Each row has a class, written after it.
[ 353  248   -2  189  460   81  123 -211    0   17 -206 -233   32   70
  184  -14 -134 -198 -229  231  257  311  183 -433  336  206  175    5
 -327  -58  220  183 -348 -387  108   14   90]  bop
[  62 -120 -225  -47  113   94  157  110  133  131  184  133   89 -242
  209  202   59  -31  291 -259  -53   42  157  225  167 -158  534   80
  -54  456  116    7  272   71 -268  -98  193]  Lalad
[-443  163   44 -337 -135  -34 -181   -9    7  -31  -40  247  127   -3
  132  -44   13 -199  589  188  -14  137  195  169    6  -44  112  -20
  -16  553  265   20  254 -311 -174   95   76]  gasup
[ 329   53  -65   47  374  216   63 -429  -85   84  -59 -260 -256   33
  110   21  -28   25 -171  -30   42 -124  -55 -315  221  241   88  -51
  -65  145  220  -89 -212  125  130  176  392]  Mugop
[  55  217 -154  190 -115   20   17  436 -152  -92   53 -363   88  137
   -3 -574  235   13  -40   45 -135  153 -214  -43   -4 -232  -54  -57
   44  109  371 -377 -406   71  151   78 -140]  mutet
[ 219  376 -230 -118  -65 -189 -140  143  -30  128 -106 -137 -109   34
  128  -56 -233   12  516  459  309  427 -139 -352  377 -107   19  620
 -109  449  284 -153  462   73 -137   25  -37]  gasup
[-337  112 -151   -4  249    9  -61 -152  111   26  157 -110   -2  -61
   21  257  164   95  146  -19  174 -464  100  191  154 -236   35  108
  -19  107  177 -227  -31  301 -143  138  254]  Lor
[ 229   56   45  -77   97   69  347   49  100  -92  307 -161  210  344
  114 -402   27  152  103  166  674 -406   74  305  419 -247  140  343
   56  364  188 -141 -180  218 -203  203 -310]  bop
[  89  -23   14 -118 -179 -158   80  105   29 -151  117    6   31    7
    8   57  -19  103  257 -235  417 -181   82   53  -13 -123   22  -49
   24   11  -53  -24 -165   58  -74  186  -91]  pez
[-159 -113  149 -299  -83   68  -37 -279  153   99 -122  155  -27 -163
  107  157 -161  283  335 -153  408  382   -3   10 -392  336   48    0
  -28  233  -90  -65  360  195  225   61   -8]  pez
[ -64   97  235 -461  166   51   70 -311 -276  -87 -490  217   62  216
 -269 -304  166 -248  293  -85  309  500   31  358 -271 -240  -97 -273
  144 -311  -32  215 -320 -323  193   30   72]  Lor
[ -77  211  -94   27 -330  149 -168  -87 -265   58  138  296   45 -270
   37 -132  172 -358   74  321 -740  179 -114  107   61  194 -135 -190
   50  -18  122   67  -77 -404  214  229  305]  bop
[ 177  130   56 -224  322  336  353 -340  157 -216 -392 -119   66  303
 -267  -55   46 -137   80 -232  384  406  173   71   48  -84   25   34
 -130 -325  -45  -84 -177  -33  288   46 -139]  nat
[-348   21 -220  149 -217 -311  -89  330   78 -201  153  100   84  120
   69 -287  176  152   95  -86 -139 -219  -46  101 -122 -124 -115  308
  -73  252 -109  144   91   46 -108   68  -20]  buso
[ 356   84  193  -42   10  158  431 -278 -301  152    4 -145  116   48
 -328 -280  133   55 -132   18  264  370 -197   93  362  151  184 -229
 -342  182   97  179 -126  155   15 -125  -11]  bozu
[  31 -191  -55  191   26  193  101  208   28  128  102 -109   77 -188
  -88   98   67   15 -173 -185  -59  -53  141   29   80   55  102 -165
   48   87  -50   31 -184  254  -76  -24  129]  bozu
[ 781  -28  185  184 -314  -40 -121  -75    8   -2   38    2  -19   21
    5 -115 -330   -2  169  285  157  -26 -113 -242   57  262 -257  160
   90  114 -103   51  -27  101  -22  110    5]  mutet
[-261  -40 -188  271   27 -132  -40  179 -118 -155   97 -187  -81 -108
  -80 -251  145  -48  -22    2 -140 -191  -56  499 -160 -164   12 -144
  127  243  305  139 -249  -32  119   90   23]  Lalad
[ 228    4  -26 -285  -32  296 -532 -315   23 -118 -101  154 -112  195
   78 -219   97  -85  192  254 -238   -4   37  -65 -257 -157  102  173
  266  -57  349  -14  -49 -205   15   -8   27]  pep
[-397   77  150   53 -219  -90   46  -86   98  -90  162  244   21  319
  -59   95    8  -32 -163  144   32 -246   71   71  165 -143  195  202
  197  304  218 -154  131  130  -26  204 -343]  Mugop
[ -54   45  147  -61 -147  -65 -156 -108  -17    2 -165  148   22   -8
 -161   62 -138  -70   84  -22  140   33   63   94   51  -34   10   56
   22   66  -70   91  -74  -62  -35  -21  -63]  Mugop
[  44 -415  -27   15  122  -23  168   83   -8   51 -194 -114  116  -68
 -179   83  114 -103 -368 -185  392  266  176  182    4  -26   53  -42
  140  -71   81  -12 -413  171  -28  194 -168]  bozu
[-107  270   -2   57  257    7  -37   77  -98  123  134   27   78  467
  -22 -401   20 -173  201  184  -43  234   61  260  258 -245  123   88
  146  121  205   23 -413  -41  194  -62 -143]  bozu
[ 229  226   95  -37   49   84  -61 -463   80 -112 -183  -49 -170  -42
 -166    6 -176   15  -52    4 -219  201   89 -160  -35  134 -109   34
 -269  110  -91  -16   -2  -42  163   75  -66]  buso
[-132   91   62   -4  -18 -138  -63  379   28   57   44 -175  154  403
  259 -429  -32  179 -220  119  199  -97  181 -298  210 -109 -110  352
 -178  202  -22  343  219   61 -318 -306 -180]  bozu
[ 134  -11   50 -129  160   -5   15  199    0   30    0  212 -182  171
 -200 -144   13  300  405  194  155 -339 -194 -128  -43  164  104   68
  108  205   43  -81  242  253 -294  312  338]  pep
[-220 -141  133  161   31  165   67  -20 -228  442  273 -116   27   24
 -141  122  -23  196 -248   90  136  181 -157  -79  329  303   57 -230
  107  -71  -10  286 -126  105  227 -299  198]  bozu
[-220  424  -43    1 -510 -204   97  200   38 -129  230   70 -144   82
  166  121  -74   40  182  104  429 -899  111 -296   18 -432 -369  119
  -47  105   91 -103  204 -185 -720   -3  -25]  kup
[-270 -114  -16 -109 -203  -48  280  -91 -151   74   52  -95   79  250
  -59  -76  136  180  -60  -86  680   84  -22  278  182   -3  320   88
  118  198  474  174 -280   16  136 -139  -74]  kup
[ 472   94 -184  153  136    3  133  785    0 -238  -42 -137 -123 -266
  -94  101  233 -232   92  108 -134  118   35   73  409 -121  210 -252
 -149  -13  -78 -202 -129  387 -304  -86  -64]  buso
[  66   35    7  151 -246   48 -116  220  221 -148   33   47  179  -55
  150   -8   -5 -445 -189 -118   17 -154  310  409  232 -141 -261  100
 -300   -3  -52  231  154  -89 -338 -430  -98]  nat
[  82 -148   50 -237  122  143   25  -16  -45 -101 -175  -89  131  231
 -112 -178  -39    6   92  -47  193   30   12  -36   57   96 -204  200
   66 -236 -261  223  261  121   57  179  -83]  nat
[ 226  151   60 -117 -165  -60  -24 -151  -41  -93 -215  -38    5 -184
  -38   13  -97   27  294  -53   40  365 -171 -282 -291  -48 -111 -151
  -66  -97 -156  -58  191 -107  247   28    4]  kup
[ 143 -251   38   64  -92  220  -58   30 -138  -40  133 -219   21  164
  -23 -268 -142   17  -32  326  235  180 -120  -68  110   83 -161   34
  256  154  -87  248  -91  201  135  -33 -458]  buso
[ 120 -188  -47 -221    7  -54  225  326  201 -341 -339 -484   80  129
   46  142  -90   41   13 -330  271   29   46 -305 -182 -167 -123    5
 -101 -490 -272 -148  339  221   -5 -235 -398]  bop
[ -19   65   79  309 -381   59  -67  -23  104  -84   27  201   69 -132
  194  180  116 -372 -231  275 -406  -77   17  -15   12  133  -22 -404
  -58  -20  135 -136 -153  -23  154 -253  111]  kup
[ 433  -80  148  -75 -219   46  209 -524   56  139  113   62  114  222
  295   94 -300  -65  148  215   22  143 -214 -475 -218   94  -59   74
   70   30   30  -50  572  -45  213   15   49]  bop
[-217  -14 -133 -134  148  -53  -51  191 -242   29  -75  177 -322  -60
  -95 -111  173   14 -232   24 -301   72  -97  207  435  150  359 -146
  120  119  244    0 -420 -185   71   62  207]  bop
[ 128  185  271  -82 -232  -60 -111 -195  -45  -27 -288   59  237  302
   93 -328 -253 -218  436  557  235  299  -32 -118  -98  -66  -30  338
  145  396  403   36  223 -269   70   61 -199]  pep
[ 464  179  -79  -91   72    9  191  106 -110  -97  130  -64   18  144
 -252 -289    5   68  478   -7 -134  404 -194   -6  234   31  336 -106
  -99  153   99 -150  -51  141  209  324 -198]  Lalad
[ -91  114  361  -75 -106  125 -365 -161 -118   76   39   39   48   95
   69   -7 -141 -202   84  138  174 -498  299  150  194  159 -247   63
  114  281  229  160   68  -65 -495   21  -30]  Lor
[ 241  119 -176   27 -153   90 -312  102   43  -53  -45 -275 -478 -294
  -78    6  100  164 -147  483  197   43  136  121   56 -192 -103  297
  183  240  557 -183 -349  -76 -357 -190 -178]  bozu
[   4  198  348 -147   51  126   90 -431  -80 -184 -214 -294   25  191
 -123  -27   98   15   41 -370  525  169  179   85  213  100  -39 -399
 -321   81   25  164 -505  180  335 -204  -20]  pez
[-295 -209   47   89 -233 -140  105  550  -53  -65  152  112 -192   61
   71  -99   81   94 -486  -56  -71 -430  -39  118  184   89   90 -165
  167  116  221  150  103 -215 -273 -190  134]  nat
[ 196 -309 -240   -1 -302  -78 -288  457   18   50  125  -16   33 -465
   98  -97   51  161  131  529  185  285 -214   46   97   95  -64   62
    4  185   25  104   89  155  -76   -4   66]  pez
[-332   64  -23 -313  218 -149  239 -223   49 -231  -38  181 -167    0
   77  141  195 -114 -285 -187 -118 -290  222  225  573   36  268  -27
 -241  141  121 -107 -197 -455 -272   95  -59]  kup
[-157  292   49   92   66  -73   99  -47   65   37 -137   50  -47  -64
   35   54  -82  -37 -199 -154  171   45  -69 -242  271   40  131  163
 -256  136   80 -141  308 -211 -176  -89    1]  bozu
[-341   69    2 -144   15  -35  368  223 -140  -74  196 -105   -7  193
 -121 -216   92   56  313 -380  313 -101 -122  548   17  -50  156 -123
  125  293  137 -157  131  321  129  133 -145]  gasup
[ -75  441  184  138   71 -186  167  -85  108  -11  107  145  129  352
  -22 -500  151  151 -148  188 -295  -69 -152  248  -89 -195  203  161
 -221  270  203  -57  388  143  307    5  259]  Mugop
[  50   14  -65  235  209  212   82  126   98   24  372  -40  -37   77
  -59   13  -27   93 -218   81  -54 -447   25    4  600  346  153  230
  -93   45   23  121  184  129 -253   47   73]  Lor
[-154  -51 -128 -232 -138   -5   65  -83  -70 -178  -71  -87  -54  146
  -29 -125   82    7  198 -202  543   85   65  262  -20  -88 -116  109
  -95  134   31  231   16  242  -82    9 -335]  Lalad
[ -12  -95   16  123   70  -55   32 -225  201 -101 -216  -48 -137 -375
   -3  384   58  184 -267 -240 -281 -151 -136 -245  -66  259   53  -49
 -107   -8 -205 -338  190  214  214  127  347]  Mugop
[ -19   28   28   -5    8  280  148 -267  161 -104  -21 -151  102 -384
  151  150   53  -34 -282 -300   24   54  229  292  135   64  116 -132
 -195  -56 -145    8 -165  -26  301 -265  -44]  kup
[-125  131  -98 -186  297 -253  -29  160  135 -315 -360  -41   89  268
   82 -284 -109  210  657   -9  239    8   21 -318 -257   26  222  209
 -221  288  -72  151  329   58  -31  270   89]  mutet
[ -38   52  113  -69   81   56  518  -57  102 -104  -74  -47  162  250
  -42   30   43  -40   89 -322  254  172  243  123   70  -77  109  192
  127  -21   -4    9  -53 -160  191  108   14]  mutet
[  41  -30 -168  173   69 -264   72  268  181 -205  -57  -30   22 -106
   24  165  -49   55   20 -179 -162  -47  -78 -383    8  -41  257 -112
 -234  -24  -74 -117   48   32   96  140  122]  pep
[ -99  -71 -132 -526   76  -40 -278   84  -18 -104 -141  307 -345 -291
  -88   69  202   63  125  -71  -72  139   21  423  304   54  410  -77
  -49  251  188 -218  -70  123 -155  153   53]  pez
[ 419   47 -157   38  -48   10   52  600   26  -72   44 -334   29  109
   62 -176 -115   71  148 -327  178  347 -137 -310  347 -302  265  395
 -116  262  -47 -172  371  271 -392 -383 -627]  mutet
[ 237   23   85 -156  119 -103  538  141  174 -193 -129   60  -13  311
  -73  254  -83    3   65 -508  433   19   76 -292   79  103  279  -89
 -184 -418 -203   76  321  -55  -11    6  121]  Mugop
[   0   17  -27    6 -319 -221   57  197  -42  -33  -37 -104  -38 -474
  296 -213  -48  409  198 -363  199 -209 -188   68 -200 -175  176   60
  252  549  183 -355 -122 -124   10   39  249]  Lor
[-126  386 -274  196  178  201  -26   45  194   86   54  240   21 -270
   26   43   69   26  453   15  -37 -146   88  147  451 -100  149  366
 -169  349 -280   28 -122   42  -96  -53  544]  Mugop
[ 264  -35  -76  110  -36    6 -108  148  106 -231 -276 -308 -186 -327
 -172   86 -105  -62 -209  -15  -60  206  173 -100  123  -10  193 -243
 -203  256  305 -169 -412   15   -2   32 -168]  pez
[ 453   35 -278  117 -322   -2 -299  -12 -160  183  -71  -40 -275 -530
 -291   45 -158  -24   68  543 -572  316 -380  -22 -403  221 -192  149
   25  -98  333 -261  325  171  137  312  139]  pep
[ 127  450  119  129   70 -234  -62  152 -104  -67   92 -142 -145 -116
  134 -192  167  129   70  210 -226  -28 -314  140  -27 -206  235 -110
 -126  106  327 -191  218 -296    0 -458  187]  buso
[ 310  397  -72   95   -7 -183 -253  173 -298   17   59    9 -229 -350
   28  -36    1 -199  576  461   14  200  -86  -80  104    8  -48   75
  270  416  464 -121 -126 -553 -193  448  256]  gasup
[ 300 -189  -40 -162  125   63  232   62  -30   -9  126    8 -134  226
 -145  -96   70  111  -73  117 -370  159 -156  140  -80   44   94  -29
   68 -366 -177   92  376  251  128 -114 -164]  Lalad
[ 223  145  204 -159 -112  -93   -4 -402 -205  132  148  228   84  218
  -85 -422   24  281  496  321 -311 -221 -265  237 -127  -96  201  131
  223  330  144   76  -36 -241  111   29  367]  bop
[  32   -3  300   46  -34    3  -56  -55 -118    5  -44 -112  234  259
   23 -150  -27  -78   43 -100  189   78  -56 -334 -211 -131 -284 -126
   96  -88 -107  197  117  -33  147   16    6]  pep
[ 279 -134   80  194  159  251   87  171  -44   43  160 -290  218  300
   88 -426  -34  124  160 -102  526 -365 -233  -65    8  118  -37   68
   10  270   52  155  389  449 -185  -34   92]  nat
[ 103 -275 -190 -261  254  103  156  364 -122   47  -19 -239  -69 -215
  127  194 -169  167  248  -11   54  311  -23 -467  511  460  527 -417
 -161   25  -17  138 -179 -195   -1  -75  179]  mutet
[ 125 -425 -192  -37  101  -33  -24  -66   88  185  280  -87  114   -8
  302   78  -56   56  147  100   20  162 -122 -242  202  125  106   -1
  -72  188   79  153   79 -245  -62 -167  254]  pez
[ -12  116   19   34   83  -15  -13 -157  161  -99 -144 -126  192   80
  148 -232  -81   -5  171 -318  114  264  -25   -9 -219 -108   27  135
  -52   52    1 -145  -49 -301  257 -145 -188]  kup
[ -31  119 -346 -121  281   56  -40 -185  209 -145   47   64  -10  138
 -113  158  106 -335  426 -136  351  146  380  522  328 -257  -38  393
  -82  -57   38   86 -464 -101  -68  169  -59]  Mugop
[ 159    5  -51 -248  -98  -78  -41  365 -101   -3  -33  -80   24 -171
   80   29  111  107  371  221  176  -34   42  -44   80   58  -58   69
  -98   60    8  -78   62  252 -349   90  -14]  pep
[ 135  -98 -169  243   38  100  116   12  124 -122  -94 -212 -144 -427
  160  363   54  110 -345  -97 -261 -389  214 -263 -139  514    4    4
 -324 -161 -208   19  -19   32 -311 -161   88]  gasup
[  41 -161   52 -216  -66   90   27  245 -224  167  -82 -124   35  -46
 -177  -95  -88  203  276  -26  104  342 -147  -59  -51  101  119 -196
   43   36 -157  234  137  192   44 -190   21]  Mugop
[-242   21 -174   31   78  -65  -66  137  -17 -129 -135  -32 -122 -199
  -98   -1  168 -113 -124   20 -291 -103   14  150  -51  -74 -104 -172
    1    6  131 -344 -383  178  134  388   64]  pep
[  -7 -116  127  219 -161   26 -180 -227 -222   26 -170  143  -34  105
  -89 -331   60  -83 -414  132 -415  -70 -401 -220   18  340   20 -247
  -52   31  143   90  -66 -255   38 -131  104]  Lalad
[ 133  385  111 -372 -168 -162 -228  -41   66  -66 -103  376 -227  -18
   69 -161  -29   27  102  137 -143   -7  149  352  167 -248  257   38
  -92  124   87 -237 -176  -13  -80 -178 -102]  bozu
[ 239   88  120    9  248   53  -67  154  -94  263 -280 -343  188 -234
  -36  161 -255  316  535  -67  141  412 -190 -441  146  306  -16  110
  -79 -153 -438  194  401  112  309 -252  473]  nat
[ 427 -286  -91 -133 -168  222  109  -13   41  208   76  -92   62 -279
  -43  119   57  294  -16 -344   36  333  -90  -51 -119  319    6    4
  -61 -321 -256 -386 -305  244   30  -68 -197]  pez
[-228  254  -88   -3 -162  -92   75 -150  -94  -94  -19  293 -165  144
 -261  -71  108   72  -24 -152 -432 -417 -271 -100    1 -214  190   37
   13  -27   33 -331    8  -11  -35  222   92]  pez
[ -15  -46 -187 -296 -166    4 -100   69 -167   10   32  -44 -196 -337
  -70 -105  231   -3 -206  219 -232  300    4  622 -175  206  -25   72
  -29  -97  398  -96   81   -2   19  114 -135]  buso
[ -31  472   10  -81 -313  -71 -158 -215  101  -44  -90  227  -89 -151
 -145  209 -120  -23  118  -18  313  179   55 -147  167  -98   44   12
 -324  131  129 -214  -21  104   86  228   44]  mutet
